Below are the code and all the weights of a small trained network. Each question names an input and a class and asks about switching units off, where a switched-off unit gives its printed mean instead of its output.

import numpy as np


def w(rows, s, z=0):
    codes = np.array(rows[::2]) - 128.0
    scale = np.full(codes.shape[1], s)
    scale[-1] = z or s
    return codes * scale


def f(y):
    return y / 2 * (1 + np.tanh(0.7978845608 * (y + 0.044715 * y**3)))


def log_softmax(a):
    a = a - a.max(-1, keepdims=True)
    return a - np.log(np.exp(a).sum(-1, keepdims=True))


def net(x, mask):
    res = np.array(x, float).reshape(1, 4) / 4 @ E
    y = f(res @ A[0][:, :-1].T + A[0][:, -1])
    res = res + np.where(mask, y, B[0][:, -1]) @ B[0][:, :-1]
    return log_softmax(res[-1] @ U[:, :-1].T + U[:, -1])


A, B = {}, {}
E = w([
[135,102,6,27,139,89,113,68,123],'x0',
[228,132,123,144,143,195,190,64,116],'x1',
[205,125,82,136,65,53,193,196,172],'x2',
[115,166,113,165,101,95,131,159,1],'x3',
],0.0098)
A[0] = w([
[157,123,129,136,131,154,135,94,62,93],'N1',
[159,122,169,129,159,182,143,60,185,120],'N2',
[175,128,196,167,125,142,157,162,73,183],'N3',
[154,118,92,135,125,132,154,161,124,99],'N4',
[181,120,167,141,151,169,122,79,176,161],'N5',
[46,128,252,166,140,171,110,119,95,69],'N6',
[164,130,59,91,130,117,114,126,177,249],'N7',
[102,143,148,152,130,129,129,103,72,140],'N8',
[179,135,181,118,147,184,122,51,193,85],'N9',
[8,137,186,139,129,120,96,177,193,58],'N10',
[137,126,68,78,148,152,103,57,129,194],'N11',
[74,119,138,112,118,122,106,121,96,222],'N12',
[246,124,146,151,127,144,164,123,142,96],'N13',
[160,130,162,194,122,137,129,161,37,180],'N14',
[107,115,97,78,148,156,114,41,132,58],'N15',
[112,134,134,118,120,122,139,122,113,27],'N16',
[140,104,150,124,137,144,138,100,129,8],'N17',
[151,127,121,98,134,117,128,93,123,151],'N18',
[159,120,99,131,120,98,143,147,146,59],'N19',
[107,135,110,116,112,137,138,118,129,96],'N20',
[168,137,89,92,122,117,149,129,159,208],'N21',
[64,103,161,142,114,123,127,138,161,137],'N22',
[91,130,104,111,118,117,108,123,104,113],'N23',
[98,108,154,104,136,119,143,148,139,76],'N24',
[169,154,118,109,147,116,138,157,131,136],'N25',
[50,138,137,139,131,149,110,114,120,198],'N26',
[119,118,133,108,114,123,160,133,139,4],'N27',
[101,125,105,141,130,107,125,169,126,202],'N28',
],0.013,0.0026)
B[0] = w([
[142,166,106,88,132,67,126,146,126,166],'N1',
[71,90,170,137,93,145,144,126,130,200],'N2',
[132,159,121,212,129,92,156,121,96,207],'N3',
[139,117,130,152,96,125,109,121,138,156],'N4',
[62,125,147,130,97,120,165,157,114,192],'N5',
[181,108,72,183,251,147,56,107,155,250],'N6',
[137,37,144,142,120,121,116,112,112,209],'N7',
[175,142,99,134,159,150,125,125,120,173],'N8',
[84,73,185,135,107,132,146,129,134,204],'N9',
[80,174,212,155,132,132,119,129,179,238],'N10',
[100,114,165,93,191,102,173,141,121,211],'N11',
[120,136,94,88,165,103,121,150,142,183],'N12',
[165,198,115,104,48,95,104,118,128,208],'N13',
[107,168,116,130,124,126,200,161,59,215],'N14',
[162,189,145,102,199,142,135,112,124,196],'N15',
[173,143,152,137,119,172,140,101,129,125],'N16',
[147,124,151,143,119,151,130,129,143,136],'N17',
[121,114,140,124,143,131,134,147,136,156],'N18',
[154,105,116,144,80,164,121,105,121,163],'N19',
[156,125,151,140,129,168,139,128,133,131],'N20',
[119,52,101,131,125,135,123,129,108,189],'N21',
[65,148,140,134,141,97,103,137,130,178],'N22',
[154,144,156,111,146,179,157,124,129,162],'N23',
[133,159,155,115,117,150,127,107,132,142],'N24',
[124,110,113,139,106,108,119,122,134,151],'N25',
[120,109,101,106,167,142,106,141,151,191],'N26',
[146,144,136,130,116,172,125,112,112,127],'N27',
[118,130,133,67,111,117,123,117,149,165],'N28',
],0.024,0.014)
U = w([
[201,198,189,163,128,159,149,89,147,36],'0',
[117,240,130,52,81,135,125,179,162,3],'1',
[215,77,37,120,31,99,15,81,141,87],'2',
[133,251,121,235,26,33,170,176,76,194],'3',
[183,122,82,94,238,138,156,127,55,209],'4',
[42,167,217,129,179,132,64,146,238,244],'5',
[54,33,204,146,19,101,148,100,143,168],'6',
[117,118,91,255,191,146,45,134,132,18],'7',
],0.0064,0.0029)

Each question gives the input, the list of numbers given to net, and the class t.
The units are the neurons (one row each of A and B). Each row of codes is followed by its name. A weight is (code - 128) times the scale printed after its matrix; where a second scale follows, it is the last column's (A, B and U).
mask holds one flag per neuron, in row order. A switched-off neuron (its flag False) gives its mean, the last column of its row in B, instead of its output. The means were averaged over made-up inputs and are rounded, as every weight is.
A unit's drop is (log p(t) with every unit on - log p(t) with that unit switched off) / (log p(t) with every unit on - log p(t) with every unit switched off).
The circuit of an input: a set's keep is (log p(t) with only the set's units on - log p(t) with every unit switched off) / (log p(t) with every unit on - log p(t) with every unit switched off). Starting from the 12 units with the biggest drops (on a tie, the unit counted first), units are removed one at a time, each time the one whose removal leaves the highest keep (on an exact tie, the one counted first), for as long as the keep stays at least 0.8.
circuit, biggest first: the units of the circuit, biggest drop first
unit that matters most: the unit with the biggest drop
top k neurons: the k neurons with the biggest drops, biggest first
drop of u: that unit's drop, to one decimal
input [-6,-2,1,7], class 3: unit that matters most => N14
input [-7,0,-2,-2], class 7: top 2 neurons => [N6; N3]
input [6,-1,2,-3], class 4: top 2 neurons => [N15; N10]
input [7,-7,8,0], class 2: top 4 neurons => [N10; N9; N2; N5]
input [6,2,-6,-1], class 4: top 2 neurons => [N10; N15]
input [-1,-4,-6,5], class 7: top 2 neurons => [N6; N10]
input [-5,6,3,-5], class 6: top 2 neurons => [N9; N2]
input [6,-7,8,-3], class 2: top 4 neurons => [N10; N9; N2; N5]
input [-3,0,-6,-2], class 7: top 3 neurons => [N6; N11; N28]
input [6,-8,3,0], class 6: top 2 neurons => [N6; N7]
input [-2,7,2,-1], class 3: top 2 neurons => [N13; N3]
input [-4,6,6,-4], class 6: top 2 neurons => [N9; N2]
input [2,0,-5,1], class 4: drop of N10 => 0.2
input [-6,6,5,-3], class 3: circuit, biggest first => [N13]
input [-1,0,2,-3], class 6: drop of N6 => 0.2
input [1,8,-5,3], class 3: drop of N5 => 0.1
